Below is a small trained network, with its code and all its weights. Each question gives an input and a target symbol and asks what happens when units are switched off, that is, made to give their printed mean instead of their output.

import numpy as np


def w(rows, s, z=0):
    codes = np.array(rows[::2]) - 128.0
    scale = np.full(codes.shape[1], s)
    scale[-1] = z or s
    return codes * scale


def f(y):
    return np.maximum(y, 0)


def softmax(a):
    e = np.exp(a - a.max(-1, keepdims=True))
    return e / e.sum(-1, keepdims=True)


def log_softmax(a):
    a = a - a.max(-1, keepdims=True)
    return a - np.log(np.exp(a).sum(-1, keepdims=True))


def net(x, mask):
    ids = ['αβγδεηθλμξπστφψ'.index(c) for c in x.split()]
    T = len(ids)
    res = E[ids] + P[:T]
    u = 0
    for l in range(2):
        r = res
        for j in range(2):
            rows = slice(4 * j, 4 * j + 4)
            q, k, v = (r @ M[l][rows].T for M in (Q, K, V))
            z = softmax(np.where(np.tri(T) > 0, q @ k.T / 4**0.5, -1e9)) @ v
            o = O[l][rows]
            res = res + np.where(mask[u + j], z, o[:, -1]) @ o[:, :-1]
        u += 2
        y = f(res @ A[l][:, :-1].T + A[l][:, -1])
        res = res + np.where(mask[u : u + 4], y, B[l][:, -1]) @ B[l][:, :-1]
        u += 4
    return log_softmax(res[-1] @ U[:, :-1].T + U[:, -1])


Q, K, V, O, A, B = {}, {}, {}, {}, {}, {}
E = w([
[100,161,111,86,106,130,198,80,98,118],'α',
[142,124,68,94,126,110,100,45,143,147],'β',
[149,138,111,145,90,137,93,92,197,97],'γ',
[191,128,82,87,167,112,195,61,183,200],'δ',
[120,238,232,131,85,147,169,94,123,92],'ε',
[210,186,103,174,81,119,209,129,215,184],'η',
[153,93,114,158,146,128,69,31,209,147],'θ',
[198,95,66,189,65,93,194,117,168,136],'λ',
[106,184,106,33,114,136,129,38,111,103],'μ',
[91,118,163,86,127,223,137,106,165,109],'ξ',
[139,93,254,143,118,164,177,44,147,83],'π',
[120,172,59,122,156,84,191,75,93,190],'σ',
[103,86,99,102,85,222,129,153,70,172],'τ',
[127,222,190,214,168,18,91,133,229,192],'φ',
[2,158,235,196,126,83,106,128,129,208],'ψ',
],0.016)
P = w([
[150,224,182,102,55,144,126,62,97,214],'0',
[31,132,111,180,74,165,170,2,190,105],'1',
[119,128,181,28,49,85,213,193,172,202],'2',
[170,179,232,220,2,171,115,114,38,170],'3',
[14,138,119,151,107,194,160,77,166,16],'4',
[172,142,83,68,126,89,173,237,118,130],'5',
[152,164,193,223,82,190,59,142,29,153],'6',
[91,158,108,131,130,239,201,100,223,95],'7',
[118,118,130,77,147,101,74,236,106,125],'8',
],0.0091)
Q[0] = w([
[25,56,83,156,195,147,231,18,146,46],'L0H1',
[1,175,185,167,215,41,145,240,152,153],'L0H1',
[87,18,79,108,175,97,39,151,85,113],'L0H1',
[128,102,20,85,191,179,142,157,200,178],'L0H1',
[102,155,154,135,80,32,127,165,51,200],'L0H2',
[93,123,55,156,44,135,122,157,200,186],'L0H2',
[247,135,79,109,104,69,80,146,88,94],'L0H2',
[106,204,131,175,116,165,179,154,144,102],'L0H2',
],0.0054)
K[0] = w([
[130,109,164,100,90,137,216,2,150,99],'L0H1',
[87,213,216,159,106,86,79,122,174,229],'L0H1',
[70,105,101,131,56,163,29,76,121,244],'L0H1',
[184,144,88,140,164,41,163,78,161,176],'L0H1',
[77,177,130,123,156,41,211,199,59,100],'L0H2',
[142,47,162,169,128,113,124,212,44,152],'L0H2',
[229,128,84,122,140,118,122,35,200,69],'L0H2',
[86,101,108,160,224,123,182,214,143,187],'L0H2',
],0.0059)
V[0] = w([
[135,194,218,187,195,3,135,147,178,91],'L0H1',
[117,100,106,65,135,70,130,180,122,134],'L0H1',
[134,149,92,170,130,138,99,22,115,185],'L0H1',
[105,218,83,143,143,116,108,79,187,115],'L0H1',
[111,82,55,212,148,110,116,211,138,24],'L0H2',
[119,152,140,153,160,216,74,106,172,131],'L0H2',
[181,208,137,93,179,241,186,117,142,115],'L0H2',
[150,118,117,93,182,100,113,168,55,139],'L0H2',
],0.0051)
O[0] = w([
[100,163,200,120,139,47,139,132,163,142,85],'L0H1',
[176,171,186,90,179,82,184,156,50,127,75],'L0H1',
[103,92,168,106,70,98,87,89,164,162,177],'L0H1',
[74,102,123,142,100,163,131,105,164,44,155],'L0H1',
[137,49,174,113,100,157,113,157,112,2,2],'L0H2',
[154,151,203,73,153,204,139,87,165,66,140],'L0H2',
[154,194,113,75,168,109,137,60,103,116,168],'L0H2',
[125,99,127,232,127,61,91,191,180,74,67],'L0H2',
],0.007,0.0079)
A[0] = w([
[94,99,59,165,115,215,182,122,151,116,255],'L0N1',
[208,106,49,108,198,72,66,141,155,66,190],'L0N2',
[77,49,57,78,139,155,215,216,75,116,46],'L0N3',
[85,189,96,2,138,187,219,143,36,88,58],'L0N4',
],0.0041,0.00071)
B[0] = w([
[76,175,137,254,78,131,139,83,186,177,244],'L0N1',
[150,22,96,98,90,120,64,79,203,180,136],'L0N2',
[70,24,90,66,12,111,121,115,120,58,173],'L0N3',
[116,139,220,84,136,86,98,53,103,117,254],'L0N4',
],0.0075,0.0052)
Q[1] = w([
[50,92,102,149,153,124,175,79,182,117],'L1H1',
[69,94,147,113,77,84,148,148,185,105],'L1H1',
[134,100,88,68,138,185,203,96,179,137],'L1H1',
[142,130,138,140,127,168,110,1,184,164],'L1H1',
[38,102,96,97,163,95,117,141,141,88],'L1H2',
[64,153,133,139,99,135,194,33,177,135],'L1H2',
[166,120,183,144,135,122,93,91,105,210],'L1H2',
[88,161,92,122,59,231,111,14,146,158],'L1H2',
],0.0079)
K[1] = w([
[246,144,158,67,233,60,152,224,132,132],'L1H1',
[177,152,145,144,179,60,158,179,204,120],'L1H1',
[169,124,106,138,139,116,149,136,196,67],'L1H1',
[160,82,114,64,139,159,80,163,87,30],'L1H1',
[156,200,106,3,110,181,107,177,148,211],'L1H2',
[156,134,103,60,125,84,133,216,77,67],'L1H2',
[73,120,140,223,217,141,26,72,103,97],'L1H2',
[111,151,100,100,220,154,94,200,115,92],'L1H2',
],0.0061)
V[1] = w([
[132,64,122,102,122,171,123,108,129,117],'L1H1',
[132,168,157,148,122,141,187,131,114,114],'L1H1',
[192,136,132,148,153,139,163,150,251,164],'L1H1',
[95,80,98,163,101,108,130,164,146,102],'L1H1',
[81,106,157,165,90,153,132,129,73,117],'L1H2',
[148,122,121,159,135,179,148,108,116,104],'L1H2',
[165,141,65,114,99,147,134,151,134,100],'L1H2',
[175,142,129,148,128,152,191,125,145,136],'L1H2',
],0.012)
O[1] = w([
[126,152,200,61,66,121,107,135,150,99,123],'L1H1',
[235,140,69,178,191,157,156,196,64,75,147],'L1H1',
[137,176,114,94,161,127,79,127,198,138,139],'L1H1',
[106,123,152,123,123,177,84,92,75,189,8],'L1H1',
[27,161,47,86,122,139,200,134,66,133,133],'L1H2',
[110,192,93,104,149,238,124,55,158,93,99],'L1H2',
[122,136,143,234,131,108,105,29,168,177,78],'L1H2',
[183,174,141,125,254,220,71,129,115,205,152],'L1H2',
],0.0082,0.013)
A[1] = w([
[106,140,183,112,166,19,142,126,159,114,72],'L1N1',
[59,133,92,232,165,174,109,74,131,131,1],'L1N2',
[145,123,156,62,93,173,133,116,141,39,180],'L1N3',
[155,2,78,126,104,87,88,100,161,176,164],'L1N4',
],0.007,0.0019)
B[1] = w([
[210,139,196,177,47,173,135,47,130,157,253],'L1N1',
[97,183,124,172,63,134,213,80,1,77,229],'L1N2',
[112,51,153,181,207,137,195,215,180,167,255],'L1N3',
[188,89,78,115,85,57,12,149,126,222,222],'L1N4',
],0.0078,0.0057)
U = w([
[155,93,148,145,109,80,100,67,95,110,99],'α',
[110,191,128,183,212,146,88,121,120,150,95],'β',
[94,117,173,115,78,99,57,85,164,108,78],'γ',
[101,151,127,123,90,41,171,42,101,27,126],'δ',
[162,128,164,135,105,205,32,125,188,69,253],'ε',
[142,123,134,37,181,167,159,98,159,131,152],'η',
[178,182,205,80,109,213,125,77,11,178,128],'θ',
[138,255,93,70,123,178,110,178,162,54,64],'λ',
[187,34,210,174,60,87,141,130,119,82,77],'μ',
[41,152,158,88,138,163,113,139,239,109,66],'ξ',
[134,132,150,172,139,128,107,64,104,152,155],'π',
[156,55,122,171,243,173,193,123,129,98,191],'σ',
[86,99,155,192,208,69,154,116,84,180,191],'τ',
[182,96,114,153,153,153,93,134,119,186,41],'φ',
[66,150,128,69,82,50,136,213,138,120,174],'ψ',
],0.005,0.0029)

Each question gives the input, a string of symbols that net reads in full, and the target symbol t.
The units are the heads (4 rows each of Q, K, V and O) and the neurons (one row each of A and B). Each row of codes is followed by its name. A weight is (code - 128) times the scale printed after its matrix; where a second scale follows, it is the last column's (O, A, B and U).
mask holds one flag per unit, layer by layer, with each layer's heads first. A switched-off unit (its flag False) gives its mean, the last column of its rows in O or B, instead of its output. The means were averaged over made-up inputs and are rounded, as every weight is.
A unit's drop is (log p(t) with every unit on - log p(t) with that unit switched off) / (log p(t) with every unit on - log p(t) with every unit switched off).
The circuit of an input: a set's keep is (log p(t) with only the set's units on - log p(t) with every unit switched off) / (log p(t) with every unit on - log p(t) with every unit switched off). Starting from all 12 units, units are removed one at a time, each time the one whose removal leaves the highest keep (on an exact tie, the one counted first), for as long as the keep stays at least 0.8.
units of the circuit, in order: the units of the circuit, biggest drop first
unit that matters most: the unit with the biggest drop
top k neurons: the k neurons with the biggest drops, biggest first
input λ ξ τ α π δ γ μ, target ε: units of the circuit, in order : L1H2, L0N1, L1H1
input δ τ μ α σ τ ε θ, target δ: units of the circuit, in order : L1H2, L1N2, L0N3
input ε ψ δ ε η φ ε, target μ: units of the circuit, in order : L1H2, L0H1
input τ τ δ λ η, target ε: units of the circuit, in order : L1H2, L0N1, L0H1, L1H1
input δ μ ε τ α η, target λ: top neuron : L1N3
input λ τ ε β σ, target σ: units of the circuit, in order : L1H1, L0H1
input λ θ ε ε λ δ δ τ, target ε: units of the circuit, in order : L1H2, L0N1, L1H1
input γ τ ε μ τ λ δ ψ, target θ: units of the circuit, in order : L1N2, L0H2, L1H1
input τ ε ε δ γ ψ π τ τ, target ψ: units of the circuit, in order : L1H2, L0N3
input τ τ δ τ τ τ δ, target θ: units of the circuit, in order : L1H1, L0H1
input τ σ δ λ ε, target ε: units of the circuit, in order : L1H2, L0H1, L0N1, L1H1
input μ τ τ γ τ, target δ: units of the circuit, in order : L1H2, L1N2, L0H1, L0N3
input π δ α τ τ φ, target β: units of the circuit, in order : L1H1, L0H1
input ε φ λ π τ, target θ: top 4 neurons : L0N1, L1N2, L0N4, L1N3
input τ α λ φ τ θ, target γ: units of the circuit, in order : L1H1, L0N2, L1N4
input η τ η ε π, target β: unit that matters most : L1H1
input μ λ σ η γ β ξ μ, target γ: units of the circuit, in order : L1H2, L1H1, L0N1
input θ μ θ γ μ, target ξ: top 2 neurons : L1N3, L0N1
input μ ε σ μ ε τ φ ξ, target δ: units of the circuit, in order : L1H2, L1N2, L0N3
input π μ τ β η ε τ τ, target σ: unit that matters most : L1H1
input ε ψ μ, target μ: top 2 neurons : L1N1, L0N4
input τ δ λ δ τ, target θ: top 4 neurons : L1N2, L0N1, L0N4, L1N3
input μ τ φ λ δ ε, target θ: top 2 neurons : L1N1, L0N3
input ξ μ τ δ ε δ β ψ, target ε: top 2 neurons : L0N1, L1N1
input ε π τ β ψ, target δ: top 3 neurons : L1N2, L0N3, L1N3
input μ τ φ μ τ λ α ε θ, target γ: top 3 neurons : L0N2, L1N4, L0N1
input τ δ τ β, target θ: top 2 neurons : L0N3, L1N3
input τ μ τ θ, target θ: unit that matters most : L0H1
input ε π μ θ ψ τ, target ψ: top 2 neurons : L0N4, L1N1
